Here is a tiny trained network, its code and every weight. The questions are about switching its units off for an input and a target symbol, where a switched-off unit gives its printed mean instead of its output.

import numpy as np


def w(rows, s, z=0):
    codes = np.array(rows[::2]) - 128.0
    scale = np.full(codes.shape[1], s)
    scale[-1] = z or s
    return codes * scale


def norm(h):
    return h / np.sqrt((h * h).mean(-1, keepdims=True) + 1e-5)


def f(y):
    return np.maximum(y, 0)


def softmax(a):
    e = np.exp(a - a.max(-1, keepdims=True))
    return e / e.sum(-1, keepdims=True)


def log_softmax(a):
    a = a - a.max(-1, keepdims=True)
    return a - np.log(np.exp(a).sum(-1, keepdims=True))


def net(x, mask):
    ids = ['ΓΣΦαεζθλμξπτω'.index(c) for c in x.split()]
    T = len(ids)
    res = E[ids] + P[:T]
    r = norm(res)
    for j in range(3):
        rows = slice(3 * j, 3 * j + 3)
        q, k, v = (r @ M[0][rows].T for M in (Q, K, V))
        z = softmax(np.where(np.tri(T) > 0, q @ k.T / 3**0.5, -1e9)) @ v
        o = O[0][rows]
        res = res + np.where(mask[j], z, o[:, -1]) @ o[:, :-1]
    y = f(norm(res) @ A[0][:, :-1].T + A[0][:, -1])
    res = res + np.where(mask[3:11], y, B[0][:, -1]) @ B[0][:, :-1]
    return log_softmax(norm(res)[-1] @ U[:, :-1].T + U[:, -1])


Q, K, V, O, A, B = {}, {}, {}, {}, {}, {}
E = w([
[92,98,122,135,93,59,137,114,124,194,56],'Γ',
[116,114,83,77,68,178,112,147,123,135,232],'Σ',
[138,76,140,152,103,110,125,67,163,18,74],'Φ',
[96,120,118,108,85,205,119,85,152,110,227],'α',
[106,105,173,132,106,173,82,158,155,146,252],'ε',
[206,70,189,32,96,2,73,133,57,139,96],'ζ',
[127,48,98,102,184,32,101,53,181,94,64],'θ',
[142,131,88,147,68,59,144,183,176,95,48],'λ',
[87,186,161,107,87,173,123,135,155,134,235],'μ',
[165,98,138,102,79,61,127,159,106,50,62],'ξ',
[37,123,103,151,98,175,129,109,104,123,229],'π',
[110,163,150,87,118,56,152,112,135,71,53],'τ',
[161,72,160,174,39,89,130,115,143,104,41],'ω',
],0.0071)
P = w([
[157,198,104,151,198,209,127,142,101,164,101],'0',
[154,149,117,157,102,19,189,93,171,146,213],'1',
[45,130,138,119,67,48,118,136,187,115,165],'2',
[75,166,128,112,41,105,58,114,165,139,100],'3',
[79,102,162,83,108,200,195,187,157,129,58],'4',
[155,116,133,139,147,119,254,129,148,141,156],'5',
[160,158,106,173,116,6,172,61,99,127,189],'6',
[99,176,147,151,36,86,146,120,163,144,144],'7',
[76,119,169,97,121,123,170,181,172,101,95],'8',
],0.0052)
Q[0] = w([
[73,124,134,118,50,53,74,128,166,109,97],'H0',
[104,85,144,96,139,86,115,134,133,81,68],'H0',
[70,109,160,93,142,243,141,195,131,139,102],'H0',
[187,158,97,173,146,115,140,92,109,160,190],'H1',
[115,126,142,123,148,248,160,179,113,156,168],'H1',
[160,123,136,123,223,178,160,148,91,124,111],'H1',
[118,99,130,106,73,106,153,119,160,131,157],'H2',
[98,139,115,129,137,181,128,145,119,140,170],'H2',
[137,152,105,136,153,158,122,118,103,130,156],'H2',
],0.014)
K[0] = w([
[164,135,127,127,178,208,154,142,105,152,80],'H0',
[208,179,91,178,161,145,154,95,93,146,137],'H0',
[150,91,157,136,157,93,246,138,141,131,172],'H0',
[44,135,119,101,54,110,32,134,154,98,109],'H1',
[95,92,149,125,77,88,210,150,180,93,176],'H1',
[129,115,122,125,143,53,111,97,119,141,158],'H1',
[121,143,141,103,130,154,108,117,85,161,155],'H2',
[91,88,165,97,80,118,164,131,108,131,167],'H2',
[115,105,128,125,84,85,145,106,144,128,152],'H2',
],0.013)
V[0] = w([
[145,82,75,100,145,155,106,94,149,57,138],'H0',
[190,152,175,118,108,144,115,189,169,100,152],'H0',
[176,71,168,116,156,95,87,146,104,126,124],'H0',
[97,127,156,157,173,140,134,74,203,98,136],'H1',
[143,106,159,144,123,117,123,68,95,120,77],'H1',
[111,109,73,203,101,148,135,151,170,154,111],'H1',
[130,91,178,142,90,156,125,75,101,80,163],'H2',
[141,111,104,143,86,115,151,179,138,104,115],'H2',
[97,117,128,92,125,131,129,127,114,255,151],'H2',
],0.012)
O[0] = w([
[56,189,135,95,248,132,115,117,200,154,108,98],'H0',
[199,197,117,156,141,167,107,45,116,84,113,173],'H0',
[156,156,126,85,142,36,173,77,146,123,114,2],'H0',
[93,144,1,113,90,115,101,29,98,155,152,59],'H1',
[107,151,138,116,89,200,166,81,206,137,104,7],'H1',
[110,22,156,38,144,155,110,72,40,105,89,204],'H1',
[194,142,118,17,105,97,172,190,169,164,148,98],'H2',
[122,147,188,149,131,109,72,155,128,158,175,134],'H2',
[84,167,173,132,105,97,160,60,206,96,91,233],'H2',
],0.0091,0.0061)
A[0] = w([
[92,184,166,107,161,211,58,123,152,120,183,134],'N0',
[153,64,164,110,107,186,88,168,69,114,180,82],'N1',
[148,117,122,196,133,144,110,145,110,103,2,204],'N2',
[127,95,37,112,200,133,83,151,81,118,36,111],'N3',
[156,157,43,166,139,217,41,143,123,186,227,11],'N4',
[199,125,119,124,111,38,182,94,181,118,15,2],'N5',
[89,158,94,52,134,185,118,154,167,191,224,186],'N6',
[200,194,152,122,202,181,52,240,113,159,201,67],'N7',
],0.009,0.0062)
B[0] = w([
[166,84,57,156,128,121,179,132,119,167,112,188],'N0',
[130,212,111,124,181,149,130,115,148,189,146,232],'N1',
[112,148,129,70,149,77,138,105,133,124,179,254],'N2',
[181,127,164,168,58,124,110,148,178,147,148,180],'N3',
[60,187,154,72,120,137,187,194,96,62,55,161],'N4',
[79,87,111,194,140,127,137,158,7,249,48,149],'N5',
[148,109,162,177,151,128,62,135,115,79,100,196],'N6',
[136,49,85,145,126,143,209,100,160,103,169,198],'N7',
],0.012,0.0086)
U = w([
[102,33,209,131,48,168,183,35,104,67,78,39],'Γ',
[114,128,187,74,228,18,102,157,155,75,126,46],'Σ',
[174,65,78,112,158,184,85,186,82,41,7,213],'Φ',
[205,143,177,227,38,154,46,162,200,110,142,149],'α',
[131,84,63,114,127,36,148,114,2,214,59,54],'ε',
[174,203,204,225,148,130,176,148,152,202,40,86],'ζ',
[64,157,47,166,152,138,74,25,200,156,97,250],'θ',
[87,120,150,235,176,190,21,150,38,181,191,139],'λ',
[197,167,42,99,62,65,95,52,82,76,202,37],'μ',
[164,50,73,176,175,153,213,123,157,137,199,212],'ξ',
[95,65,115,62,25,105,126,207,121,215,213,81],'π',
[40,236,95,146,92,181,197,177,71,90,172,87],'τ',
[158,188,160,24,159,196,145,83,130,191,134,252],'ω',
],0.0065,0.0013)

Each question gives the input, a string of symbols that net reads in full, and the target symbol t.
The units are the heads (3 rows each of Q, K, V and O) and the neurons (one row each of A and B). Each row of codes is followed by its name. A weight is (code - 128) times the scale printed after its matrix; where a second scale follows, it is the last column's (O, A, B and U).
mask holds one flag per unit, heads first, then neurons. A switched-off unit (its flag False) gives its mean, the last column of its rows in O or B, instead of its output. The means were averaged over made-up inputs and are rounded, as every weight is.
A unit's drop is (log p(t) with every unit on - log p(t) with that unit switched off) / (log p(t) with every unit on - log p(t) with every unit switched off).
The circuit of an input: a set's keep is (log p(t) with only the set's units on - log p(t) with every unit switched off) / (log p(t) with every unit on - log p(t) with every unit switched off). Starting from all 11 units, units are removed one at a time, each time the one whose removal leaves the highest keep (on an exact tie, the one counted first), for as long as the keep stays at least 0.8.
units of the circuit, in order: the units of the circuit, biggest drop first
unit that matters most: the unit with the biggest drop
k most important neurons: the k neurons with the biggest drops, biggest first
which heads matter: for each layer, one digit per head in row order, 1 if its drop is at least 0.15 and else 0, layers parted by /
input Φ ξ λ, target Φ: unit that matters most -> H2
input Σ Φ ζ λ μ ε α τ α, target μ: which heads matter -> 110
input Γ ξ τ π λ ε, target α: 2 most important neurons -> (N6; N2)
input Φ ω Σ Φ ε, target Γ: units of the circuit, in order -> (H1; H0)
input τ ω π τ Σ λ, target τ: units of the circuit, in order -> (H1; H2; N4)
input λ Σ λ τ μ, target ξ: units of the circuit, in order -> (N7; H1)
input Γ τ λ μ ζ τ Σ, target τ: units of the circuit, in order -> (N4; H1)
input Σ λ Σ, target ξ: 2 most important neurons -> (N7; N0)
input Σ Σ λ π, target ξ: units of the circuit, in order -> (H1; N7; H0)
input ξ α Φ λ Γ τ ε ζ ζ, target ξ: units of the circuit, in order -> (H2; N7; H1)
input λ ω τ μ λ π, target α: units of the circuit, in order -> (H2; H1; N6)
input ξ π Φ ξ Φ, target ξ: which heads matter -> 001
input τ α Σ, target α: which heads matter -> 011
input α ξ ε α ξ θ Σ Σ, target ζ: unit that matters most -> H0
input π Σ ω ε α λ α, target μ: which heads matter -> 111
input ξ α Φ Γ λ ξ τ, target ξ: units of the circuit, in order -> (H2; N7; H1)
input ξ Φ ω τ Σ π Σ ζ λ, target ξ: units of the circuit, in order -> (H2; N7; H0)
input Σ π π ε Σ, target λ: which heads matter -> 110
input Σ Σ ξ ε Σ θ, target Σ: units of the circuit, in order -> (H1; H2; N2)
input ω Σ Σ Σ Γ ξ Σ Γ τ, target ω: which heads matter -> 011
input Γ τ Φ λ, target Γ: units of the circuit, in order -> (H1)
input Σ μ ζ Σ α λ Σ Φ, target Σ: units of the circuit, in order -> (H1; N2)
input Σ λ τ π λ Σ α, target λ: 3 most important neurons -> (N6; N1; N2)
input ε ζ π Σ Σ λ θ, target ε: which heads matter -> 001
